Here is a tiny trained network, its code and every weight. The questions are about switching its units off for an input and a class, where a switched-off unit gives its printed mean instead of its output.

import numpy as np


def w(rows, s, z=0):
    codes = np.array(rows[::2]) - 128.0
    scale = np.full(codes.shape[1], s)
    scale[-1] = z or s
    return codes * scale


def norm(h):
    return h / np.sqrt((h * h).mean(-1, keepdims=True) + 1e-5)


def f(y):
    return y / 2 * (1 + np.tanh(0.7978845608 * (y + 0.044715 * y**3)))


def log_softmax(a):
    a = a - a.max(-1, keepdims=True)
    return a - np.log(np.exp(a).sum(-1, keepdims=True))


def net(x, mask):
    res = np.array(x, float).reshape(1, 5) / 4 @ E
    u = 0
    for l in range(2):
        y = f(norm(res) @ A[l][:, :-1].T + A[l][:, -1])
        res = res + np.where(mask[u : u + 7], y, B[l][:, -1]) @ B[l][:, :-1]
        u += 7
    return log_softmax(norm(res)[-1] @ U[:, :-1].T + U[:, -1])


A, B = {}, {}
E = w([
[59,105,97,110,112,81,81,153,185],'x0',
[82,165,55,133,2,105,149,146,66],'x1',
[88,50,110,123,97,195,47,62,59],'x2',
[187,21,146,206,47,95,132,120,169],'x3',
[161,153,98,124,98,196,110,166,166],'x4',
],0.0055)
A[0] = w([
[108,89,204,106,205,80,154,49,156,108],'0.n1',
[83,202,126,77,162,112,146,123,146,60],'0.n2',
[55,97,92,94,127,94,74,157,217,4],'0.n3',
[159,177,120,90,94,99,167,115,125,167],'0.n4',
[136,126,131,89,108,117,204,160,125,7],'0.n5',
[33,69,34,163,172,93,114,184,169,116],'0.n6',
[251,176,26,132,115,219,1,210,194,120],'0.n7',
],0.0065,0.0037)
B[0] = w([
[82,95,78,105,47,145,179,93,92,242],'0.n1',
[139,72,122,150,160,76,72,174,144,185],'0.n2',
[216,124,105,205,247,254,168,132,135,157],'0.n3',
[81,105,98,170,94,170,164,70,106,190],'0.n4',
[47,43,127,195,185,213,51,151,159,111],'0.n5',
[206,155,95,139,133,148,202,48,56,189],'0.n6',
[87,78,183,117,171,23,162,37,78,253],'0.n7',
],0.0072,0.0034)
A[1] = w([
[94,126,134,164,111,173,2,103,130,1],'1.n1',
[82,128,137,120,123,122,64,70,76,110],'1.n2',
[139,106,125,198,109,216,77,93,93,170],'1.n3',
[59,195,118,75,172,168,91,161,148,34],'1.n4',
[174,50,136,200,76,116,103,171,195,42],'1.n5',
[128,175,146,130,109,101,190,164,200,42],'1.n6',
[86,56,208,79,178,214,145,122,242,59],'1.n7',
],0.0093,0.0033)
B[1] = w([
[79,61,201,211,192,135,105,190,165,142],'1.n1',
[163,90,151,156,122,99,130,146,219,254],'1.n2',
[102,189,116,128,191,137,178,178,145,251],'1.n3',
[218,69,144,80,109,120,77,148,62,167],'1.n4',
[169,156,125,29,162,123,45,141,68,238],'1.n5',
[84,60,171,193,165,186,136,201,181,175],'1.n6',
[67,183,66,116,2,153,137,136,114,203],'1.n7',
],0.0097,0.0043)
U = w([
[213,77,153,41,181,101,42,170,39,163],'0',
[47,58,192,214,202,166,137,233,200,137],'1',
[105,79,169,127,149,57,187,42,113,181],'2',
[63,180,87,96,29,181,163,135,127,175],'3',
[229,188,127,173,207,196,209,106,93,145],'4',
[159,169,136,169,152,113,124,75,147,55],'5',
[158,251,164,213,141,140,14,95,179,2],'6',
],0.011,0.0074)

Each question gives the input, the list of numbers given to net, and the class t.
The units are the neurons (one row each of A and B). Each row of codes is followed by its name. A weight is (code - 128) times the scale printed after its matrix; where a second scale follows, it is the last column's (A, B and U).
mask holds one flag per neuron, layer by layer. A switched-off neuron (its flag False) gives its mean, the last column of its row in B, instead of its output. The means were averaged over made-up inputs and are rounded, as every weight is.
A unit's drop is (log p(t) with every unit on - log p(t) with that unit switched off) / (log p(t) with every unit on - log p(t) with every unit switched off).
The circuit of an input: a set's keep is (log p(t) with only the set's units on - log p(t) with every unit switched off) / (log p(t) with every unit on - log p(t) with every unit switched off). Starting from the 12 units with the biggest drops (on a tie, the unit counted first), units are removed one at a time, each time the one whose removal leaves the highest keep (on an exact tie, the one counted first), for as long as the keep stays at least 0.8.
circuit, biggest first: the units of the circuit, biggest drop first
unit that matters most: the unit with the biggest drop
top k neurons: the k neurons with the biggest drops, biggest first
k most important neurons of layer l: the k neurons of layer l with the biggest drops, biggest first
input [8,-2,-2,2,-4], class 4: circuit, biggest first : [0.n6 0.n3]
input [4,3,6,-6,6], class 0: 3 most important neurons of layer 1 : [1.n4 1.n6 1.n7]
input [0,2,-5,-3,-4], class 1: unit that matters most : 0.n7
input [1,-4,-2,-4,-1], class 0: top 2 neurons : [1.n4 0.n7]
input [-1,8,-8,-6,-4], class 1: circuit, biggest first : [1.n6 0.n1]
input [-6,-8,-7,7,2], class 3: circuit, biggest first : [1.n7 0.n6 0.n1]
input [2,4,-4,-1,-3], class 1: top 4 neurons : [1.n5 0.n1 0.n7 1.n7]
input [1,1,8,7,-4], class 1: circuit, biggest first : [1.n3 0.n7]
input [4,0,5,-4,2], class 1: 3 most important neurons of layer 1 : [1.n2 1.n5 1.n1]
input [-8,-6,5,-8,4], class 0: 3 most important neurons of layer 0 : [0.n6 0.n3 0.n4]
input [8,-1,5,3,6], class 4: top 3 neurons : [0.n3 0.n6 1.n3]
input [-6,-7,0,-3,1], class 3: circuit, biggest first : [1.n7 0.n6]
input [-6,5,4,-3,-3], class 4: 4 most important neurons of layer 0 : [0.n1 0.n7 0.n2 0.n5]
input [-3,-6,-6,-3,-4], class 1: top neuron : [1.n6]
input [7,3,6,0,-2], class 4: top 2 neurons : [0.n6 0.n3]
input [-1,1,-4,1,1], class 1: top 4 neurons : [1.n6 0.n3 0.n2 0.n1]
input [4,5,7,7,-7], class 0: top 3 neurons : [1.n5 0.n7 0.n1]
input [4,8,-4,8,-2], class 0: top 3 neurons : [1.n5 0.n1 1.n7]
input [1,-6,-2,-1,5], class 3: top 2 neurons : [1.n7 0.n6]
input [7,-1,1,0,6], class 4: circuit, biggest first : [0.n3]
input [6,3,-7,3,8], class 2: 3 most important neurons of layer 1 : [1.n3 1.n2 1.n1]
input [-8,-8,-7,0,5], class 3: circuit, biggest first : [1.n7 0.n6 0.n3]
input [-3,-8,-8,-7,8], class 1: top 2 neurons : [1.n6 1.n5]
input [-5,-7,-6,-1,-6], class 3: 2 most important neurons of layer 1 : [1.n7 1.n2]
input [-3,-4,-5,-3,7], class 2: top 2 neurons : [0.n7 1.n3]
input [2,-6,-7,7,5], class 0: 4 most important neurons of layer 1 : [1.n5 1.n3 1.n2 1.n1]
input [-4,5,-8,7,4], class 1: circuit, biggest first : [1.n6]
input [-8,-8,5,-5,3], class 3: circuit, biggest first : [1.n7 0.n6]
input [-5,-2,-7,6,2], class 1: top 3 neurons : [1.n6 0.n2 1.n4]
